After every row comes one of two labels: whether the row has a hidden trait. Each part has its own trait and labels.
In the rows, zero is written as 100.
[112  37  84  85 104 154 102  94 104 125  88  37 109 109 109  55]
S
[ 91 110 104 108 106 121 112  97 100 122 105  91 113 108 109 102]
S
[ 85 131 110 109 103 100  91 112 101 109 113 112  90 123  97 117]
A
[ 93  86 102 101 106 128  92 108 112 127 105  60 108 120 106  98]
S
[102  66  96  91 104 137  75 111 107 116 100  50  96 123  99  80]
A
[102  71  94  93 104 139  95 102 101 113  98  62 103 113 102  81]
S
[ 85 127 107 108 102  99  92 112  98 106 113 116  87 122  96 116]
A
[ 93 105 101 104 105 123 105 102 101 118 104  86 104 114 105  99]
A
[106  43  94  89 107 151  82 104 119 135  96  17 116 123 110  74]
S
[ 89 115 106 105 102 109  76 110 102 108 109 100  87 123  97 103]
A
[106  54  92  89 104 141  78 109 107 118  97  50  94 121 100  74]
S
[ 95 125 104 112 108 117 144  88  84 111 103 114 128  87 114 113]
S
[ 92 101 104 101 102 117  88 110 103 109 108  87  85 125  96  97]
A
[ 93  92 105  99 101 113  64 117 104  99 110  88  73 132  85  97]
A
[104  56  94  87 102 134  66 114 107 112  99  51  85 125  96  74]
S
[100  82  97  97 104 134  98 103 102 119 100  68 105 113 102  86]
S
[ 96  87 100 103 109 133 116  94 106 137 101  62 129 106 118  94]
S
[ 93 103 101 106 106 124 116  95  99 123 102  83 115 106 110  97]
S
[ 83 132 114 107  98  91  54 130 105  92 120 116  57 142  80 115]
A
[ 89 115 106 108 104 105 101 105 102 118 108  93 104 120 104 108]
A
[ 85 127 110 112 106 106 110 103  96 111 111 110 109 109 105 122]
S
[ 87 121 106 108 103 105  88 111 103 112 111 106  89 126  98 115]
A
[ 86 121 109 111 106 108 107 102 100 123 110 101 110 111 107 117]
S
[ 89 117 108 105  99 101  68 119 104 101 113 106  71 133  87 108]
A
[ 93 108 101 105 105 122 116  98  97 119 104  96 108 108 107  98]
S
[119  33  78  82 102 170 101  91 109 136  83  25  99 120 111  40]
S
[ 93 106 102 105 106 125 108 100 103 123 104  75 109 114 108 101]
S
[109  45  87  85 103 145  76 107 110 122  94  40  88 127 100  61]
S
[106  79  90  93 101 137 107  99  88  99  94  94  92 104  99  76]
A
[ 94  92 102 100 104 125  84 108 108 118 107  70  98 120 101  98]
A
[101  65  96  90 103 135  72 112 107 113 101  56  91 126  97  81]
A
[ 98  87  97  99 105 133 105 101 100 118 100  76 107 112 105  88]
A
[ 96  77 103  95 102 122  52 124 114 109 108  61  77 137  89  90]
A
[ 94 111 101 104 104 119 103 102 100 117 104  89 102 114 104  98]
A
[ 89 119 106 105 100 105  79 117 101 101 112 106  76 126  92 107]
A
[ 78 140 117 114 106  83  90 115  99 103 118 125 105 111  98 142]
S
[ 91 119 107 106 101 105  82 114 103 107 113 101  82 127  94 108]
A
[ 84 116 110 107 101 101  71 118 108 108 117 101  80 134  92 113]
A
[ 97  85  98  98 103 129  95 104 101 113 102  74  98 116 100  96]
A
[ 93 106 104 103 104 123 106 103 100 113 104  94  96 113 102  98]
A
[ 80 137 116 114 107  91 108 109  92  96 114 113 115 101 102 139]
S
[107  55  89  89 104 147  94 102 101 119  93  52 103 112 104  72]
S
[ 85 124 110 111 105  88 108 108  95 107 112 114 106 112 102 123]
S
[ 85 131 107 110 104 100 106 106  93 103 111 122 103 110 100 119]
A
[100  68  96  93 104 136  80 109 107 116 102  57  99 120 100  84]
A
[ 95  91 100 104 108 132 120  93 102 129 100  76 123 105 113  96]
S
[ 78 135 119 109 100  78  40 133 117 103 126 108  65 151  83 130]
A
[ 86 131 109 109 103 101  89 113 102 106 116 114  88 125  97 121]
A
[105  57  91  88 104 143  80 108 109 119  97  46 100 121 102  75]
S
[104  67  92  94 106 143 111  95  99 124  94  59 117 106 111  80]
S
[ 99  99  96 100 102 130 110 100  93 108 101  93  96 109 102  88]
A
[ 87 117 105 107 103 113  97 107 101 111 109 100  96 119 100 106]
A
[ 89 112 106 107 104 114  95 107 104 118 110  89  99 122 101 104]
A
[105  54  91  88 105 144  82 104 107 122  94  44 103 118 104  73]
S
[ 92 106 103 104 103 118  94 107 101 112 106  89  95 119 100 101]
A
[ 85 136 109 112 106 100 120 103  87 100 109 122 117  94 103 126]
S
[ 84 127 110 110 103  99  86 114 104 111 114 108  92 124  98 120]
A
[ 95 100 100 100 102 126  88 108 102 111 105  80  91 117  97  92]
A
[ 85 112 111 109 107 115  84 111 116 132 113  73 109 128 106 115]
S
[ 87 121 103 105 100 109  91 111  96 102 109 115  79 123  93 102]
A
[ 96  87  99  99 105 131  91 104 104 117 103  69  98 117 103  91]
A
[ 87 129 106 109 104 106 103 107  98 110 106 110  98 115 100 113]
A
[109  45  88  86 104 148  83 105 109 124  94  37  96 120 102  62]
S
[ 96  95  98 105 110 135 133  86 100 138  97  72 136  96 120  92]
S
[ 99  81  97  96 106 139 105 100 101 121  99  70 111 111 108  87]
S
[ 97  85  97 100 104 129 108 100  97 116 101  82 105 110 105  87]
A
[ 82 134 111 111 103  94  92 114 100 104 115 119  96 121  98 125]
A
[ 81 134 110 111 103  86  90 117  99 100 116 129  89 117  95 127]
A
[ 86 126 108 112 107 114 128  97  92 115 106 105 123  97 109 118]
S
[ 98  68 100  92 104 130  61 117 115 117 105  50  90 139  96  89]
A
[ 90 107 105 103 102 116  82 111 105 109 110  85  87 127  95 103]
A
[ 83 129 112 115 107 105 112 102  96 112 111 108 118 101 107 125]
S
[105  60  92  89 104 141  82 106 104 116  97  52  97 116 102  75]
S
[ 92 117 107 103  97 103  66 120  98  89 113 114  61 133  82 102]
A
[102  60  95  93 107 146  91 102 108 124  97  44 114 115 109  83]
S
[ 98  81  98 100 108 139 112  95 102 129  98  65 121 106 113  89]
S
[ 91 111 103 102  99 112  85 112  95 101 108 107  77 124  91  99]
A
